Below is a small trained network, with its code and all its weights. Each question gives an input and a target symbol and asks what happens when units are switched off, that is, made to give their printed mean instead of their output.

import numpy as np


def w(rows, s, z=0):
    codes = np.array(rows[::2]) - 128.0
    scale = np.full(codes.shape[1], s)
    scale[-1] = z or s
    return codes * scale


def norm(h):
    return h / np.sqrt((h * h).mean(-1, keepdims=True) + 1e-5)


def f(y):
    return y / 2 * (1 + np.tanh(0.7978845608 * (y + 0.044715 * y**3)))


def softmax(a):
    e = np.exp(a - a.max(-1, keepdims=True))
    return e / e.sum(-1, keepdims=True)


def log_softmax(a):
    a = a - a.max(-1, keepdims=True)
    return a - np.log(np.exp(a).sum(-1, keepdims=True))


def net(x, mask):
    ids = ['Φαδητω'.index(c) for c in x.split()]
    T = len(ids)
    res = E[ids] + P[:T]
    r = norm(res)
    for j in range(2):
        rows = slice(3 * j, 3 * j + 3)
        q, k, v = (r @ M[0][rows].T for M in (Q, K, V))
        z = softmax(np.where(np.tri(T) > 0, q @ k.T / 3**0.5, -1e9)) @ v
        o = O[0][rows]
        res = res + np.where(mask[j], z, o[:, -1]) @ o[:, :-1]
    y = f(norm(res) @ A[0][:, :-1].T + A[0][:, -1])
    res = res + np.where(mask[2:14], y, B[0][:, -1]) @ B[0][:, :-1]
    return log_softmax(norm(res)[-1] @ U[:, :-1].T + U[:, -1])


Q, K, V, O, A, B = {}, {}, {}, {}, {}, {}
E = w([
[105,113,104,56,163],'Φ',
[8,131,96,82,201],'α',
[31,166,30,153,138],'δ',
[120,125,77,128,111],'η',
[182,136,8,58,94],'τ',
[174,103,127,40,169],'ω',
],0.015)
P = w([
[118,114,190,183,110],'0',
[99,60,144,107,97],'1',
[107,83,146,86,73],'2',
[140,147,113,154,197],'3',
[106,30,124,116,94],'4',
[127,180,131,69,124],'5',
[148,129,88,167,207],'6',
[94,96,166,51,37],'7',
[140,222,133,101,164],'8',
[114,5,107,154,120],'9',
[96,152,190,46,41],'10',
[121,161,98,158,179],'11',
[141,33,87,104,63],'12',
],0.019)
Q[0] = w([
[58,109,178,81,4],'h1',
[118,16,105,211,111],'h1',
[147,239,91,155,192],'h1',
[151,146,172,191,133],'h2',
[186,180,214,229,114],'h2',
[162,149,128,170,127],'h2',
],0.035)
K[0] = w([
[162,255,184,102,128],'h1',
[81,112,134,32,61],'h1',
[164,25,63,164,197],'h1',
[112,142,84,78,166],'h2',
[99,141,65,40,213],'h2',
[123,119,100,92,141],'h2',
],0.037)
V[0] = w([
[252,122,158,124,99],'h1',
[123,145,32,138,62],'h1',
[42,188,62,222,58],'h1',
[67,167,33,118,114],'h2',
[80,56,108,22,142],'h2',
[110,174,158,142,197],'h2',
],0.037)
O[0] = w([
[193,155,101,127,214,2],'h1',
[80,161,135,73,149,155],'h1',
[2,171,160,114,132,161],'h1',
[121,79,55,78,119,154],'h2',
[171,127,162,13,92,152],'h2',
[170,184,80,136,79,100],'h2',
],0.035,0.034)
A[0] = w([
[156,155,114,44,84,164],'n1',
[129,46,131,168,58,128],'n2',
[108,146,121,251,135,93],'n3',
[241,63,125,156,119,253],'n4',
[78,92,146,154,66,19],'n5',
[195,134,114,158,203,39],'n6',
[43,140,206,136,86,229],'n7',
[161,115,233,115,91,84],'n8',
[81,64,84,154,187,140],'n9',
[179,159,80,98,223,237],'n10',
[147,89,136,138,159,157],'n11',
[117,56,62,51,100,196],'n12',
],0.032,0.0064)
B[0] = w([
[79,99,141,82,167,185],'n1',
[117,154,63,66,111,193],'n2',
[51,94,171,93,89,147],'n3',
[82,120,205,118,146,149],'n4',
[134,200,104,158,117,200],'n5',
[97,158,140,224,92,134],'n6',
[184,95,108,183,172,254],'n7',
[135,147,60,82,121,165],'n8',
[172,126,74,69,161,170],'n9',
[122,255,89,108,120,155],'n10',
[125,127,162,153,145,135],'n11',
[162,72,165,156,89,211],'n12',
],0.063,0.035)
U = w([
[118,192,100,54,162,22],'Φ',
[116,63,197,57,63,139],'α',
[164,89,60,159,37,249],'δ',
[2,120,144,168,111,27],'η',
[155,45,114,150,204,25],'τ',
[192,144,197,180,101,219],'ω',
],0.0093,0.0015)

Each question gives the input, a string of symbols that net reads in full, and the target symbol t.
The units are the heads (3 rows each of Q, K, V and O) and the neurons (one row each of A and B). Each row of codes is followed by its name. A weight is (code - 128) times the scale printed after its matrix; where a second scale follows, it is the last column's (O, A, B and U).
mask holds one flag per unit, heads first, then neurons. A switched-off unit (its flag False) gives its mean, the last column of its rows in O or B, instead of its output. The means were averaged over made-up inputs and are rounded, as every weight is.
A unit's drop is (log p(t) with every unit on - log p(t) with that unit switched off) / (log p(t) with every unit on - log p(t) with every unit switched off).
The circuit of an input: a set's keep is (log p(t) with only the set's units on - log p(t) with every unit switched off) / (log p(t) with every unit on - log p(t) with every unit switched off). Starting from the 12 units with the biggest drops (on a tie, the unit counted first), units are removed one at a time, each time the one whose removal leaves the highest keep (on an exact tie, the one counted first), for as long as the keep stays at least 0.8.
circuit, biggest first: the units of the circuit, biggest drop first
unit that matters most: the unit with the biggest drop
top k neurons: the k neurons with the biggest drops, biggest first
which heads matter: for each layer, one digit per head in row order, 1 if its drop is at least 0.15 and else 0, layers parted by /
input α η α α Φ α τ Φ α δ α τ ω, target α: which heads matter -> 01
input η δ α α τ α α η τ α α η, target η: circuit, biggest first -> (h2)
input τ δ α, target Φ: which heads matter -> 10
input τ τ α δ α ω α α τ α ω, target Φ: top 3 neurons -> (n10, n7, n9)
input τ Φ τ α τ ω α δ, target ω: circuit, biggest first -> (h1, n6, n4)
input τ η τ α, target τ: which heads matter -> 00
input η τ α α α Φ δ α α α, target η: which heads matter -> 01
input α δ η α α τ α Φ α, target α: which heads matter -> 01
input α δ ω ω, target η: which heads matter -> 10
input α τ Φ τ, target Φ: circuit, biggest first -> (h1, n10)
input η η α ω α α δ α α ω τ, target η: top 3 neurons -> (n3, n12, n8)
input α α τ α α Φ τ α η, target α: top 4 neurons -> (n12, n5, n7, n2)
input δ τ α δ ω τ α α τ α δ, target Φ: top 2 neurons -> (n10, n7)
input Φ τ τ, target α: which heads matter -> 10
input α α Φ α α τ α τ, target Φ: which heads matter -> 10
input δ ω τ τ Φ, target Φ: circuit, biggest first -> (h1)
input ω α η, target ω: which heads matter -> 00
input α τ α η α τ, target α: which heads matter -> 01
input α α α τ ω Φ α τ α τ ω τ ω, target ω: which heads matter -> 10
input δ δ τ α ω α Φ ω τ ω, target ω: circuit, biggest first -> (h1, n4, n6)
input α Φ α Φ, target α: unit that matters most -> n4
